[.13, -.04, .30, .04, .10, .10, .07, -.13, .20, -.03, -.07, -.23, -.08, -.05, .04, .03, -.02, .09]
Fh/<93>
[.12, .37, .20, .01, .00, .12, -.17, .07, .13, -.14, .02, -.07, .00, -.13, -.01, -.06, .07, .13]
Fh/<83>
[.12, .24, .24, .04, .09, .08, -.10, -.05, .19, -.08, -.02, -.12, -.01, -.09, -.01, -.02, .03, .12]
Fh/<90>
[.07, .26, .18, .01, .05, .12, -.06, .04, .08, -.10, -.02, -.08, -.04, -.10, .01, -.01, .02, .05]
LH/<83>
[.15, .47, .12, .06, -.02, .06, -.07, -.08, .14, -.13, -.01, -.17, .08, -.13, .03, -.11, -.03, .14]
Fh/<93>
[.12, .34, .09, .25, .03, .07, -.07, -.07, .10, -.05, -.10, -.35, .07, -.10, .03, -.03, .00, .10]
Fh/<91>
[.08, .36, .24, .03, .07, .14, -.07, .04, .09, -.20, .03, .16, -.01, -.05, -.06, -.03, .05, .15]
PZ/<90>
[.13, .12, .17, .08, .05, .05, .05, -.09, .14, -.02, -.09, -.28, .04, .03, .01, -.04, -.02, .12]
Fh/<82>
[.15, .33, .14, .05, .06, .13, -.01, -.09, .14, -.08, -.05, -.35, .08, -.15, .06, -.05, .00, .25]
Fh/<93>
[.14, .26, .16, .05, .02, .01, -.03, -.10, .17, -.07, -.09, -.38, -.15, -.10, .04, -.05, .14, .16]
Fh/<93>
[.13, .23, .22, -.05, .05, .13, -.12, -.02, .19, -.12, .01, -.11, -.03, -.09, .02, -.03, .03, .11]
Fh/<90>
[.16, .25, .05, .03, .03, .08, .00, -.08, -.12, -.05, -.03, -.38, .01, -.12, .07, -.08, .11, .18]
BG/<93>
[.16, .27, .19, .06, .05, .15, .04, -.03, .10, -.09, -.01, -.20, .07, -.09, .01, -.06, -.01, .13]
LH/<93>
[.11, .28, .16, .09, .08, .06, .05, -.06, .13, -.04, -.01, -.29, .03, -.12, .09, -.05, .03, .17]
PZ/<82>
[.12, .33, .09, .12, .06, .11, .09, -.08, .06, -.06, .02, -.37, .05, -.16, .04, -.03, .00, .21]
PZ/<93>
[.06, .36, .25, .05, .01, .10, -.15, .16, .18, -.19, -.01, -.10, .03, -.11, -.05, .06, .04, .11]
Fh/<90>
[.11, .23, .13, .05, -.02, .10, -.01, -.08, .14, -.03, -.03, -.25, .04, -.07, .04, -.07, -.02, .12]
Fh/<93>
[.00, .61, .04, .01, -.07, .40, -.18, .11, -.03, -.20, .06, -.05, .13, -.18, -.06, -.08, .01, .12]
PZ/<83>
[.13, .24, .14, .11, .02, .09, -.02, -.08, .15, -.08, -.06, -.28, .05, -.23, .03, -.09, -.01, .14]
Fh/<93>
[.23, .34, .18, .04, .02, .16, -.14, .01, .16, -.15, .00, -.09, .02, -.10, -.01, -.06, .07, .09]
Fh/<90>
[.17, .01, .28, .08, .10, .08, .07, -.12, .24, -.13, -.08, -.27, -.05, -.11, .05, .00, -.04, .12]
Fh/<82>
[.09, .32, .15, .10, .00, .09, .05, .01, .09, -.09, -.02, -.28, .07, -.12, .05, -.05, -.01, .14]
PZ/<82>
[.10, .27, .13, .05, .03, .14, .09, .02, .10, -.07, -.04, -.37, .04, -.10, .02, -.07, .02, .20]
PZ/<93>

[-.14, -.18, .11, -.28, -.03, -.15, .26, -.08, .07, .11, -.17, .09, -.01, -.11, .27, .01, .01, .06]
TL/Bz
[.08, -.15, -.01, -.34, .20, -.12, .23, -.05, -.22, .14, -.57, .10, .01, -.12, .12, -.05, -.07, .13]
ZS/LB
[-.01, -.12, .21, -.19, .05, -.06, .19, -.13, -.17, -.07, -.35, .21, -.06, -.06, .12, -.05, .00, .06]
ZS/LB
[-.04, -.16, -.09, -.34, .15, -.08, .31, -.22, -.35, .05, -.52, .14, .22, -.12, .11, -.14, .17, .13]
Dh/LB
[.02, -.10, .13, -.39, .02, -.10, .29, -.36, -.34, -.03, -.43, .21, .07, -.19, .03, -.15, -.07, .32]
TL/LB
[.06, -.02, .13, -.32, -.07, -.08, .26, -.15, -.26, -.05, -.41, .09, -.09, -.01, .10, -.24, .16, .19]
DC/LB
[.04, -.13, .20, -.38, .04, -.15, .13, -.19, -.33, .08, -.34, .15, .05, -.05, .07, -.04, .04, .19]
ZS/LB
[.03, -.15, .04, -.39, -.18, -.34, -.15, -.37, -.38, .08, -.07, .10, -.07, -.13, -.13, -.17, -.01, .18]
DC/LB
[-.03, .15, .03, -.17, -.01, -.04, .40, .02, -.09, .08, -.05, .08, .02, -.13, .16, -.02, .04, .12]
TL/LB
[.11, -.07, .17, -.16, .19, -.10, .25, -.04, -.20, -.03, -.39, .14, -.02, -.12, .12, .14, .12, -.03]
ZS/LB
[-.06, -.10, .11, -.36, .40, -.24, .53, -.14, -.14, .27, -.39, .15, -.06, -.09, .17, -.14, -.13, .08]
RF/LB
[.00, -.14, .07, -.32, .01, -.09, .54, -.12, -.16, .14, -.21, .07, .12, -.10, .12, -.02, .05, .13]
TL/LB
[-.05, -.05, .02, -.39, .10, -.26, .28, -.16, -.19, .06, -.28, .10, .05, -.23, .15, -.04, .24, .15]
RF/LB
[.00, -.08, .14, -.33, .07, -.03, .21, -.19, -.08, .14, -.55, .00, .05, -.02, .07, -.04, .14, .12]
ZS/LB
[.00, -.32, .20, -.43, .01, -.16, .27, -.14, -.16, -.18, -.32, .09, -.02, -.04, .06, -.22, .11, .04]
RF/LB
[.00, -.19, -.01, -.19, .15, -.14, .28, -.28, -.14, .23, -.18, .03, .07, .00, -.05, -.11, -.11, .11]
TL/LB
[-.04, -.22, .21, -.32, .31, -.14, .39, -.06, -.16, -.05, -.37, .11, -.10, -.10, .22, -.13, -.11, .10]
TL/LB
[-.09, -.03, .11, -.17, .03, -.14, .33, -.09, -.07, .00, -.25, .18, .03, -.15, .14, -.08, .17, .16]
TL/LB
[.30, .07, .06, -.23, .30, -.16, .52, -.11, -.08, .20, -.24, .11, .02, -.09, .16, .00, .13, .08]
TL/Bz
[.11, -.13, .26, -.32, .01, -.11, .28, .24, -.21, .20, -.27, .06, -.02, -.19, .07, -.04, -.08, .08]
ZS/LB
[.04, .08, .22, -.27, .18, -.11, .09, -.12, -.23, .11, -.35, .17, -.05, -.05, -.03, -.08, .06, .13]
DC/LB
[-.05, -.10, .01, -.27, .29, -.13, .51, .00, -.13, .05, -.21, .16, .03, -.11, .06, .00, .10, .02]
TL/LB
[-.06, -.12, .14, -.22, -.28, -.20, .38, -.34, -.18, .08, -.13, .15, -.04, -.17, .14, .09, .06, .17]
DC/LB
[-.15, -.11, .00, -.29, -.03, -.16, .39, -.05, -.14, .10, -.22, .15, -.08, -.14, .14, -.08, .07, .12]
DC/LB
[-.22, -.14, .22, -.32, .20, -.17, .70, .03, -.30, .14, -.23, .13, -.03, -.14, .23, -.15, .15, -.02]
TL/LB
[-.01, -.12, .18, -.18, .15, -.13, .26, -.16, -.29, .16, -.52, .09, -.10, -.29, .33, -.08, .12, .04]
Dh/LB
[-.05, -.10, .13, -.41, -.07, .02, .32, -.17, .07, .08, -.32, .05, -.04, -.10, .04, -.04, .04, .20]
ZS/Bz
[-.08, -.07, .21, -.25, -.04, -.19, .27, .10, -.15, -.16, -.28, -.13, -.11, .00, .02, -.09, .23, -.01]
RF/LB
[.07, .01, .00, -.23, .23, -.11, .24, -.08, -.09, .05, -.23, .13, -.07, -.07, .11, -.12, .05, -.09]
DC/LB
[.05, -.15, .16, -.55, -.12, -.40, -.07, -.33, -.31, .01, -.35, .10, -.04, -.06, .07, -.22, -.01, .17]
ZS/LB
[.00, -.46, .15, -.39, .09, -.20, .34, -.19, -.32, .12, -.22, .11, .04, -.10, .17, -.02, -.10, .18]
TL/LB

[-.05, -.08, -.08, .05, .13, .25, -.04, -.03, -.04, .16, -.02, -.13, .06, .17, .09, -.25, .04, .06]
L/[76]
[.11, -.07, -.21, -.10, -.10, .10, -.12, .15, .03, .00, -.25, -.10, -.11, .06, -.13, -.04, .18, -.07]
J/[76]
[-.12, .00, .10, .02, .20, .33, -.07, .02, .00, .18, .04, -.10, .08, .17, .07, -.09, -.25, .08]
J/[73]
[-.06, -.01, -.04, .05, .13, .24, -.01, .06, -.01, .17, .16, -.08, -.01, .18, -.01, -.17, .04, .06]
C/[73]
[-.04, -.02, -.11, .07, .13, .41, -.04, .00, .02, .14, .02, -.09, .03, .14, -.07, -.12, .07, .07]
C/[73]
